[[-2.43 -0.81 -0.86  3.55 -1.08  2.35  1.26 -5.38  3.22 -1.89  2.12 -0.35]
 [ 0.63  1.98  5.80 -2.46 -2.35 -0.75 -0.17  3.59  3.02  3.84  4.10  1.38]
 [-2.96 -0.41  0.72  3.73 -2.00  2.56  1.33 -5.96  4.76 -1.41  4.00 -0.34]
 [-3.66 -0.87 -1.36  5.23 -1.46  3.15  1.40 -8.00  4.00 -3.62  3.21 -1.10]
 [ 2.23  2.07  3.97 -4.18 -0.44 -2.04 -1.10  6.54 -0.82  2.88  0.39  1.03]
 [-1.86 -1.52 -3.05  3.60  0.20  2.13  1.28 -5.26  1.40 -2.82 -0.32 -0.38]]	-1.89

[[ 3.14 -0.03  1.10  3.69  0.70  1.51 -3.69  2.00  5.89  1.50 -2.63  6.87
   6.97  4.27  3.86]
 [ 3.18 -0.02  1.10  3.68  0.71  1.53 -3.70  2.01  5.89  1.48 -2.61  6.89
   7.03  4.30  3.86]
 [ 1.79  3.14  0.41 -3.56  2.52  2.28  6.23  0.54 -5.41 -1.70  7.11 -4.91
  -0.55 -0.94 -2.81]
 [ 1.78  3.13  0.41 -3.54  2.51  2.27  6.22  0.54 -5.40 -1.69  7.09 -4.90
  -0.57 -0.94 -2.80]
 [ 3.19 -0.02  1.10  3.70  0.72  1.54 -3.71  2.01  5.91  1.48 -2.62  6.91
   7.06  4.32  3.87]
 [-0.57  1.36  3.27  5.00  1.27  0.66  1.82  2.13  4.72  5.27 -0.36  3.07
  -2.07  1.34  3.95]
 [ 0.00  0.00  0.00  0.00  0.00  0.00  0.00  0.00  0.00  0.00  0.00  0.00
   0.00  0.00  0.00]]	6.97

[[-0.83  2.03 -1.62  0.60  0.09 -1.55 -0.70  0.38 -2.13 -0.21 -0.53  1.09
  -0.47  0.07]
 [ 1.04  0.44  2.54  1.28  3.83 -1.87 -2.74 -2.74  0.27 -0.27  0.91  3.55
   1.46 -0.55]
 [-1.51 -0.67 -2.63  2.42 -0.94 -5.30 -0.71  2.32  1.32  2.29 -0.88  2.02
  -0.79  3.16]
 [-1.13 -5.27 -2.59  2.39  0.05 -1.35 -4.54  1.09  1.85  1.29  1.56  1.93
  -0.50  3.60]
 [ 4.60  1.91  2.91  1.83 -0.06 -0.09 -5.18 -4.75 -7.93  3.82  1.00 -0.44
   1.92  0.11]]	1.09

[[ 0.45  0.87 -2.15 -2.73 -3.13 -3.23  3.21 -2.45  3.66  0.18  1.70  5.98
  -2.87]
 [ 1.80 -0.64  3.78 -0.21  4.85  4.78  0.79 -0.41 -2.29  3.23  3.17 -4.84
  -0.32]
 [ 1.72  1.63  0.33  1.36  0.37  0.35 -0.34  0.94 -1.46 -0.60 -0.13 -6.62
   1.57]
 [-1.79  0.25  3.95  5.23  5.35  5.28 -6.28  5.31 -0.01  1.28 -2.91  1.12
   5.26]
 [ 0.12  1.63 -2.80 -1.16 -3.87 -3.84  1.64 -1.00  3.49 -1.16 -0.02  5.02
  -1.12]
 [ 1.00  3.39 -1.74  3.25 -2.18 -2.19 -2.32  2.84 -0.53 -3.00 -3.18 -6.26
   3.71]
 [ 2.41 -0.64  1.32 -3.67  1.46  1.45  4.70 -3.70 -0.33  3.02  5.24 -1.04
  -3.85]]	1.70

[[-5.57 -2.05 -1.56 -1.01  4.21 -3.97 -3.13 -1.38]
 [ 1.94 -1.82 -2.62 -4.99 -5.18  5.99 -0.29 -1.26]
 [ 0.37  1.18  3.15  5.24  3.89 -5.07  2.28  1.62]
 [ 3.21 -0.75 -1.39 -4.39 -6.21  5.20 -1.64 -1.35]
 [-1.49  0.23  2.70  5.27  3.81 -5.13  2.67  2.07]
 [-3.89 -1.03 -2.71 -3.75  4.33 -0.67 -4.05 -2.35]]	-3.97
---
[[ 0.50 -1.18 -1.18 -1.40 -1.82  1.85  0.05]
 [ 3.70 -7.07 -3.85 -4.68 -4.64  7.07 -0.22]] --> 0.50

[[ 0.37 -3.68  0.28 -0.05  0.40  0.20  0.49]
 [ 0.01 -2.95  0.73 -0.19  0.33  0.06 -6.19]] --> 0.37

[[ 0.48 -0.46  0.30  1.96  0.37 -7.82 -0.38]
 [ 0.48  0.54  0.18 -2.11 -1.26  2.18  0.33]] --> 0.48

[[ 1.48  1.04  6.06  2.44  0.65  0.43 -0.28]
 [-0.37 -0.44  1.17  0.61  1.29  0.20  0.57]] --> 1.48

[[ 3.73  4.07  0.98 -4.94  2.01 -0.43  1.78]
 [ 7.95  4.41  0.73 -3.61  1.63 -4.57 -2.52]] --> 3.73

[[ 5.97 -2.45 -4.25  5.54 -4.72  7.19 -4.70]
 [ 2.60 -4.91 -2.78 -4.09  3.60 -1.62  1.77]] --> 5.97

[[ 3.47 -5.73  3.16  6.64  2.57  2.91]
 [ 2.79 -0.94 -2.69 -0.62 -7.81  0.22]] --> 3.47

[[ 2.92  5.30 -1.92  2.73]
 [-3.40  6.38  1.61  0.98]] --> 2.92

[[-1.04 -1.03  3.18 -1.99 -5.13 -2.94]
 [ 5.89  0.50  2.10  0.96 -3.27  0.39]] --> -1.04

[[ 5.95 -1.08 -3.56 -1.17  0.55  1.39]
 [ 0.41 -3.74 -1.91  0.32  0.88  5.22]] --> 5.95
---
[[ 1.97 -1.63  1.32  7.57  2.51  3.26]
 [-3.26  0.76 -1.03  2.19  2.50  1.42]
 [-1.15 -2.14 -2.83  6.54  2.00  4.64]] value -2.14

[-0.01  4.35 -7.79 -5.85 -4.54] value 4.35

[[ 1.12  4.70 -0.79 -3.50 -1.62  4.99  5.66]
 [-6.90  4.70  0.74 -3.50 -1.76 -2.70  2.13]] value 4.70

[-7.05 -2.94  5.90 -1.10] value -2.94

[[-1.34  5.65 -1.51 -1.07 -3.07  1.54]
 [ 2.26 -3.05 -5.96  7.50 -1.89 -0.29]
 [ 2.51 -3.37 -2.27  0.19  4.21 -1.83]] value -3.37

[[-7.36  5.85 -2.08  3.27]
 [-1.57 -2.12  4.04 -0.35]] value -2.12
